Below are the code and all the weights of a small trained network. Each question names an input and a target symbol and asks about switching units off, where a switched-off unit gives its printed mean instead of its output.

import numpy as np


def w(rows, s, z=0):
    codes = np.array(rows[::2]) - 128.0
    scale = np.full(codes.shape[1], s)
    scale[-1] = z or s
    return codes * scale


def f(y):
    return np.maximum(y, 0)


def softmax(a):
    e = np.exp(a - a.max(-1, keepdims=True))
    return e / e.sum(-1, keepdims=True)


def log_softmax(a):
    a = a - a.max(-1, keepdims=True)
    return a - np.log(np.exp(a).sum(-1, keepdims=True))


def net(x, mask):
    ids = ['αβγδεηθμξπτφω'.index(c) for c in x.split()]
    T = len(ids)
    res = E[ids] + P[:T]
    u = 0
    for l in range(2):
        r = res
        for j in range(2):
            rows = slice(2 * j, 2 * j + 2)
            q, k, v = (r @ M[l][rows].T for M in (Q, K, V))
            z = softmax(np.where(np.tri(T) > 0, q @ k.T / 2**0.5, -1e9)) @ v
            o = O[l][rows]
            res = res + np.where(mask[u + j], z, o[:, -1]) @ o[:, :-1]
        u += 2
        y = f(res @ A[l][:, :-1].T + A[l][:, -1])
        res = res + np.where(mask[u : u + 4], y, B[l][:, -1]) @ B[l][:, :-1]
        u += 4
    return log_softmax(res[-1] @ U[:, :-1].T + U[:, -1])


Q, K, V, O, A, B = {}, {}, {}, {}, {}, {}
E = w([
[141,127,160,50,106,172,118,177,62,170],'α',
[114,40,91,153,154,62,165,175,51,68],'β',
[105,143,104,119,63,87,115,247,171,205],'γ',
[166,205,140,214,191,145,107,249,99,128],'δ',
[134,68,196,63,212,90,108,129,170,145],'ε',
[118,118,196,174,87,71,165,164,66,180],'η',
[175,95,142,118,183,111,199,195,133,113],'θ',
[151,176,194,117,225,132,174,78,189,165],'μ',
[103,201,97,115,75,147,91,115,222,76],'ξ',
[170,92,191,174,210,191,72,99,211,88],'π',
[202,124,87,120,94,105,70,95,62,182],'τ',
[133,197,173,161,120,100,108,20,143,135],'φ',
[130,237,176,177,162,94,70,211,104,44],'ω',
],0.013)
P = w([
[51,142,109,179,251,217,120,118,92,174],'0',
[70,134,123,177,237,174,111,141,105,167],'1',
[91,122,134,170,204,152,107,149,114,161],'2',
[117,125,154,164,190,121,107,159,126,152],'3',
[146,122,166,157,183,96,94,167,132,145],'4',
[162,119,181,140,159,80,101,163,134,127],'5',
[184,120,188,131,138,55,104,166,138,112],'6',
[208,114,204,123,122,34,102,163,148,95],'7',
[230,108,209,109,98,20,104,171,158,98],'8',
[251,120,219,96,83,1,118,167,159,79],'9',
],0.0063)
Q[0] = w([
[100,86,121,73,110,152,127,3,166,132],'L0H1',
[82,138,26,86,53,144,172,128,100,112],'L0H1',
[88,118,42,67,52,145,158,143,70,136],'L0H2',
[169,190,116,152,127,108,86,225,67,138],'L0H2',
],0.015)
K[0] = w([
[71,251,114,197,188,179,94,65,132,88],'L0H1',
[33,111,78,149,196,184,140,156,130,188],'L0H1',
[80,124,17,154,188,184,119,112,81,214],'L0H2',
[202,21,87,52,94,67,148,170,80,202],'L0H2',
],0.011)
V[0] = w([
[133,200,94,241,53,77,102,75,173,141],'L0H1',
[82,122,122,113,158,69,164,254,254,108],'L0H1',
[137,58,135,139,174,126,252,82,183,231],'L0H2',
[11,113,117,49,106,12,34,71,139,93],'L0H2',
],0.0059)
O[0] = w([
[38,88,108,255,131,96,114,141,170,153,38],'L0H1',
[123,159,41,95,189,144,97,160,123,110,233],'L0H1',
[164,173,141,92,118,60,188,196,191,65,62],'L0H2',
[44,204,117,110,169,144,69,138,39,104,1],'L0H2',
],0.009,0.0019)
A[0] = w([
[69,122,156,202,112,55,154,209,118,154,134],'L0N1',
[106,131,145,61,130,95,123,169,24,121,249],'L0N2',
[122,59,77,186,200,56,154,190,95,68,204],'L0N3',
[176,74,60,130,137,143,91,1,99,184,106],'L0N4',
],0.0067,0.002)
B[0] = w([
[60,121,172,185,28,123,163,67,126,234,221],'L0N1',
[130,121,145,173,72,176,172,211,61,178,255],'L0N2',
[126,107,96,206,68,199,177,96,157,12,249],'L0N3',
[147,87,13,98,171,1,140,109,98,176,178],'L0N4',
],0.0073,0.0049)
Q[1] = w([
[195,205,143,178,41,206,160,252,76,141],'L1H1',
[175,117,116,66,210,116,177,141,139,39],'L1H1',
[117,192,66,162,90,165,185,143,111,60],'L1H2',
[186,156,109,88,254,100,104,138,141,86],'L1H2',
],0.0089)
K[1] = w([
[164,96,93,120,8,87,125,255,73,134],'L1H1',
[187,86,193,117,179,178,98,160,199,38],'L1H1',
[79,112,122,143,131,177,243,165,153,75],'L1H2',
[217,148,129,134,210,100,71,123,187,42],'L1H2',
],0.0091)
V[1] = w([
[160,42,139,181,135,151,124,73,182,1],'L1H1',
[115,19,132,103,90,163,153,155,180,183],'L1H1',
[161,225,162,157,153,133,130,137,192,127],'L1H2',
[148,143,177,155,150,211,81,117,165,79],'L1H2',
],0.0068)
O[1] = w([
[194,183,74,214,134,203,197,170,131,243,35],'L1H1',
[202,215,132,98,126,106,2,3,169,132,253],'L1H1',
[58,55,127,8,144,116,145,105,126,193,115],'L1H2',
[82,49,118,69,34,196,112,205,107,238,75],'L1H2',
],0.0055,0.0034)
A[1] = w([
[173,167,108,74,84,80,161,91,168,159,196],'L1N1',
[124,132,112,173,97,122,161,142,1,100,1],'L1N2',
[147,109,63,120,174,165,119,179,177,54,138],'L1N3',
[103,106,42,182,47,152,141,113,103,93,197],'L1N4',
],0.0077,0.0026)
B[1] = w([
[9,96,82,127,186,109,137,115,156,160,214],'L1N1',
[82,136,97,162,141,220,141,74,90,166,228],'L1N2',
[100,111,94,101,11,24,124,133,87,97,213],'L1N3',
[156,125,148,2,153,200,112,73,185,125,253],'L1N4',
],0.0083,0.0051)
U = w([
[57,107,107,167,125,118,145,189,61,120,72],'α',
[58,197,29,89,64,128,19,129,207,109,196],'β',
[125,125,112,127,118,116,124,119,118,134,3],'γ',
[134,116,95,113,111,164,163,69,114,95,25],'δ',
[194,137,207,50,147,131,92,124,74,122,232],'ε',
[161,102,79,129,75,60,199,158,130,106,154],'η',
[144,255,105,148,137,127,124,165,93,186,86],'θ',
[90,141,135,89,202,120,180,123,152,130,119],'μ',
[55,87,131,170,214,171,106,169,102,128,125],'ξ',
[189,86,136,141,94,153,98,151,175,246,71],'π',
[185,214,163,152,182,121,148,129,189,50,126],'τ',
[56,50,196,205,50,104,172,92,128,130,140],'φ',
[154,67,49,170,175,81,80,88,63,143,174],'ω',
],0.0059,0.0028)

Each question gives the input, a string of symbols that net reads in full, and the target symbol t.
The units are the heads (2 rows each of Q, K, V and O) and the neurons (one row each of A and B). Each row of codes is followed by its name. A weight is (code - 128) times the scale printed after its matrix; where a second scale follows, it is the last column's (O, A, B and U).
mask holds one flag per unit, layer by layer, with each layer's heads first. A switched-off unit (its flag False) gives its mean, the last column of its rows in O or B, instead of its output. The means were averaged over made-up inputs and are rounded, as every weight is.
A unit's drop is (log p(t) with every unit on - log p(t) with that unit switched off) / (log p(t) with every unit on - log p(t) with every unit switched off).
The circuit of an input: a set's keep is (log p(t) with only the set's units on - log p(t) with every unit switched off) / (log p(t) with every unit on - log p(t) with every unit switched off). Starting from all 12 units, units are removed one at a time, each time the one whose removal leaves the highest keep (on an exact tie, the one counted first), for as long as the keep stays at least 0.8.
circuit, biggest first: the units of the circuit, biggest drop first
k most important neurons: the k neurons with the biggest drops, biggest first
k most important neurons of layer l: the k neurons of layer l with the biggest drops, biggest first
heads that matter: for each layer, one digit per head in row order, 1 if its drop is at least 0.15 and else 0, layers parted by /
input π β ε τ δ δ τ ε, target τ: circuit, biggest first : [L1H2, L0N4]
input π τ β α, target ε: heads that matter : 10 / 10
input π α β, target δ: circuit, biggest first : [L0N3, L1N4]
input β ξ γ β μ δ, target θ: 2 most important neurons : [L0N2, L0N3]
input δ α τ η τ α ξ δ α δ, target ε: heads that matter : 10 / 10
input δ π ω φ, target ω: heads that matter : 01 / 00
input ξ γ ξ α α φ γ ω, target β: circuit, biggest first : [L0H1, L1H1, L1N3]
input γ ε ξ α ω π τ π, target τ: heads that matter : 10 / 01
input φ ξ δ π, target π: 2 most important neurons : [L0N1, L0N2]
input τ δ δ α ω ω ω ξ ε, target ω: circuit, biggest first : [L0H2, L0N4]
input η φ μ τ φ γ β β η μ, target μ: heads that matter : 01 / 01
input δ ω γ π ω μ α, target ε: circuit, biggest first : [L1H1, L0H1]
input ξ θ δ δ, target η: circuit, biggest first : [L0H2, L0H1, L1N3, L1H1]
input π γ γ α δ ε, target ε: most important neuron : [L0N2]
input τ γ μ δ δ ω, target β: 2 most important neurons : [L0N3, L0N1]
input ω δ α δ, target ε: circuit, biggest first : [L0H1, L1H1, L0N2]
input δ π ω ε δ, target α: most important neuron of layer 1 : [L1N3]
input δ φ δ δ, target π: circuit, biggest first : [L0H2, L1H1, L1H2]
input α τ τ, target ω: circuit, biggest first : [L0N4, L1H2]
input γ μ δ π φ π, target φ: heads that matter : 10 / 00
input φ ω ω, target ξ: circuit, biggest first : [L0H2, L1H1]
input γ α ω, target ε: circuit, biggest first : [L0H1, L1H1, L0N3]
input δ α ε θ μ γ ε τ, target ω: heads that matter : 00 / 00
input θ β φ τ μ, target φ: 3 most important neurons : [L0N1, L1N4, L1N1]
input δ ξ π δ α π θ ω, target η: heads that matter : 11 / 10
